Below is a small trained network, with its code and all its weights. Each question gives an input and a target symbol and asks what happens when units are switched off, that is, made to give their printed mean instead of their output.

import numpy as np


def w(rows, s, z=0):
    codes = np.array(rows[::2]) - 128.0
    scale = np.full(codes.shape[1], s)
    scale[-1] = z or s
    return codes * scale


def f(y):
    return y / 2 * (1 + np.tanh(0.7978845608 * (y + 0.044715 * y**3)))


def softmax(a):
    e = np.exp(a - a.max(-1, keepdims=True))
    return e / e.sum(-1, keepdims=True)


def log_softmax(a):
    a = a - a.max(-1, keepdims=True)
    return a - np.log(np.exp(a).sum(-1, keepdims=True))


def net(x, mask):
    ids = ['αγζημπστφψω'.index(c) for c in x.split()]
    T = len(ids)
    res = E[ids] + P[:T]
    u = 0
    for l in range(2):
        q, k, v = (res @ M[l].T for M in (Q, K, V))
        z = softmax(np.where(np.tri(T) > 0, q @ k.T / 3**0.5, -1e9)) @ v
        res = res + np.where(mask[u], z, O[l][:, -1]) @ O[l][:, :-1]
        u += 1
        y = f(res @ A[l][:, :-1].T + A[l][:, -1])
        res = res + np.where(mask[u : u + 12], y, B[l][:, -1]) @ B[l][:, :-1]
        u += 12
    return log_softmax(res[-1] @ U[:, :-1].T + U[:, -1])


Q, K, V, O, A, B = {}, {}, {}, {}, {}, {}
E = w([
[109,156,160,116,146,160],'α',
[120,99,177,133,151,145],'γ',
[122,131,112,90,108,90],'ζ',
[129,77,153,112,127,101],'η',
[142,116,122,162,152,123],'μ',
[129,167,109,146,149,144],'π',
[139,164,76,144,132,109],'σ',
[135,135,174,141,3,237],'τ',
[112,181,112,90,119,125],'φ',
[109,133,154,72,112,110],'ψ',
[148,100,98,142,131,90],'ω',
],0.013)
P = w([
[138,155,161,110,153,105],'0',
[179,144,139,132,94,140],'1',
[56,97,92,145,153,132],'2',
[250,149,160,112,93,117],'3',
[12,147,119,123,155,109],'4',
[254,102,105,111,75,185],'5',
[19,133,121,167,187,125],'6',
],0.0083)
Q[0] = w([
[6,133,115,169,168,118],'L0H0',
[50,130,124,141,148,121],'L0H0',
[30,131,120,149,162,119],'L0H0',
],0.016)
K[0] = w([
[202,122,144,138,2,206],'L0H0',
[200,123,139,141,37,184],'L0H0',
[201,122,139,141,23,195],'L0H0',
],0.01)
V[0] = w([
[157,109,72,254,145,166],'L0H0',
[121,96,145,115,41,136],'L0H0',
[171,106,120,80,200,99],'L0H0',
],0.0079)
O[0] = w([
[85,125,141,254,51,119,2],'L0H0',
[167,100,117,75,92,192,144],'L0H0',
[62,124,86,131,185,104,159],'L0H0',
],0.0082,0.00098)
A[0] = w([
[136,141,172,124,180,215,254],'L0N0',
[74,110,75,95,208,135,160],'L0N1',
[121,131,86,151,204,59,165],'L0N2',
[177,73,131,91,186,98,227],'L0N3',
[104,136,155,150,92,109,231],'L0N4',
[85,72,167,143,175,98,167],'L0N5',
[1,142,120,146,178,107,151],'L0N6',
[54,104,86,139,215,105,165],'L0N7',
[126,195,102,100,92,165,199],'L0N8',
[149,176,29,115,131,66,224],'L0N9',
[102,128,146,163,115,29,185],'L0N10',
[163,160,151,149,246,45,193],'L0N11',
],0.0092,0.0049)
B[0] = w([
[147,148,201,105,71,208,255],'L0N0',
[72,105,95,69,99,159,185],'L0N1',
[55,127,112,73,231,84,168],'L0N2',
[182,89,168,43,112,120,220],'L0N3',
[163,132,134,183,114,133,181],'L0N4',
[79,52,162,144,128,135,180],'L0N5',
[3,126,90,181,123,143,203],'L0N6',
[6,101,105,90,153,132,196],'L0N7',
[149,218,103,119,145,173,170],'L0N8',
[161,194,51,46,130,76,178],'L0N9',
[120,123,130,198,155,70,157],'L0N10',
[93,144,185,75,211,113,210],'L0N11',
],0.0078,0.0059)
Q[1] = w([
[8,121,130,112,211,104],'L1H0',
[158,208,254,117,224,19],'L1H0',
[247,174,192,108,117,104],'L1H0',
],0.0079)
K[1] = w([
[188,83,68,163,49,159],'L1H0',
[2,72,42,120,53,153],'L1H0',
[4,128,151,87,130,114],'L1H0',
],0.0087)
V[1] = w([
[168,132,70,101,69,54],'L1H0',
[137,255,113,133,103,171],'L1H0',
[92,175,38,121,217,70],'L1H0',
],0.01)
O[1] = w([
[249,124,128,147,242,203,3],'L1H0',
[175,254,240,139,133,51,76],'L1H0',
[44,162,155,178,227,150,191],'L1H0',
],0.0092,0.0068)
A[1] = w([
[136,219,138,19,146,136,253],'L1N0',
[109,146,147,93,3,99,138],'L1N1',
[252,122,146,64,102,119,174],'L1N2',
[58,34,69,117,101,165,140],'L1N3',
[148,131,104,42,174,144,166],'L1N4',
[103,148,155,198,148,68,114],'L1N5',
[120,174,190,168,215,119,99],'L1N6',
[39,111,156,185,130,106,177],'L1N7',
[117,96,86,184,234,204,136],'L1N8',
[165,145,103,152,137,216,194],'L1N9',
[80,152,116,220,119,13,162],'L1N10',
[120,187,204,188,177,90,99],'L1N11',
],0.0074,0.0053)
B[1] = w([
[113,2,203,155,93,124,197],'L1N0',
[120,135,144,134,196,4,213],'L1N1',
[167,134,68,252,87,155,136],'L1N2',
[184,134,28,106,117,118,253],'L1N3',
[138,53,180,159,113,206,160],'L1N4',
[134,177,109,130,75,209,165],'L1N5',
[213,193,121,44,131,114,203],'L1N6',
[106,189,86,164,86,110,211],'L1N7',
[131,139,100,184,237,79,179],'L1N8',
[155,51,152,122,188,88,138],'L1N9',
[69,121,190,186,92,238,169],'L1N10',
[200,180,96,56,76,154,196],'L1N11',
],0.0072,0.017)
U = w([
[48,121,229,162,148,41,121],'α',
[126,149,81,67,96,34,151],'γ',
[137,89,189,125,218,113,210],'ζ',
[173,92,46,79,115,247,82],'η',
[31,111,100,254,109,167,139],'μ',
[84,168,168,129,41,186,184],'π',
[185,190,90,119,173,110,1],'σ',
[191,115,136,181,105,124,220],'τ',
[186,131,184,22,115,129,49],'φ',
[85,39,206,131,87,205,155],'ψ',
[120,128,98,205,221,65,40],'ω',
],0.0054,0.0039)

Each question gives the input, a string of symbols that net reads in full, and the target symbol t.
The units are the heads (3 rows each of Q, K, V and O) and the neurons (one row each of A and B). Each row of codes is followed by its name. A weight is (code - 128) times the scale printed after its matrix; where a second scale follows, it is the last column's (O, A, B and U).
mask holds one flag per unit, layer by layer, with each layer's heads first. A switched-off unit (its flag False) gives its mean, the last column of its rows in O or B, instead of its output. The means were averaged over made-up inputs and are rounded, as every weight is.
A unit's drop is (log p(t) with every unit on - log p(t) with that unit switched off) / (log p(t) with every unit on - log p(t) with every unit switched off).
The circuit of an input: a set's keep is (log p(t) with only the set's units on - log p(t) with every unit switched off) / (log p(t) with every unit on - log p(t) with every unit switched off). Starting from the 12 units with the biggest drops (on a tie, the unit counted first), units are removed one at a time, each time the one whose removal leaves the highest keep (on an exact tie, the one counted first), for as long as the keep stays at least 0.8.
units of the circuit, in order: the units of the circuit, biggest drop first
unit that matters most: the unit with the biggest drop
k most important neurons: the k neurons with the biggest drops, biggest first
drop of u: that unit's drop, to one decimal
input η η η η τ μ, target η: unit that matters most -> L1H0
input π γ γ μ φ, target μ: units of the circuit, in order -> L0H0, L0N6, L1N6
input ω π μ η γ φ, target γ: units of the circuit, in order -> L0N6, L1H0, L0N9, L1N1
input γ γ η φ ζ, target φ: 2 most important neurons -> L0N9, L1N6
input γ τ φ γ, target γ: 2 most important neurons -> L1N1, L0N9
input ψ ζ φ ζ φ μ, target φ: 2 most important neurons -> L1N6, L1N11
input π π ψ γ ζ ψ, target ζ: 2 most important neurons -> L0N0, L0N9
input γ μ π φ σ γ, target σ: 2 most important neurons -> L0N6, L0N7
input γ α σ η α ψ ζ, target ψ: 2 most important neurons -> L1N0, L1N4
input γ σ π γ η, target γ: 2 most important neurons -> L0N2, L1N3
input π ζ α μ, target α: 2 most important neurons -> L1N3, L1N1
input γ α γ γ γ σ η, target σ: 2 most important neurons -> L0N9, L1N6
input φ φ π γ μ α, target μ: 2 most important neurons -> L0N7, L0N6
input π τ μ η, target π: unit that matters most -> L0H0
input γ γ μ γ η π, target η: 2 most important neurons -> L0N6, L0N7
input σ μ ψ μ, target ψ: drop of L0N11 -> 0.1
input π π π, target π: drop of L1H0 -> 1.5
input μ π γ γ φ ψ γ, target ψ: drop of L0N11 -> 0.2
input γ π γ ω μ μ, target μ: drop of L0H0 -> 0.2
input γ ζ γ φ γ, target φ: most important neuron -> L1N6
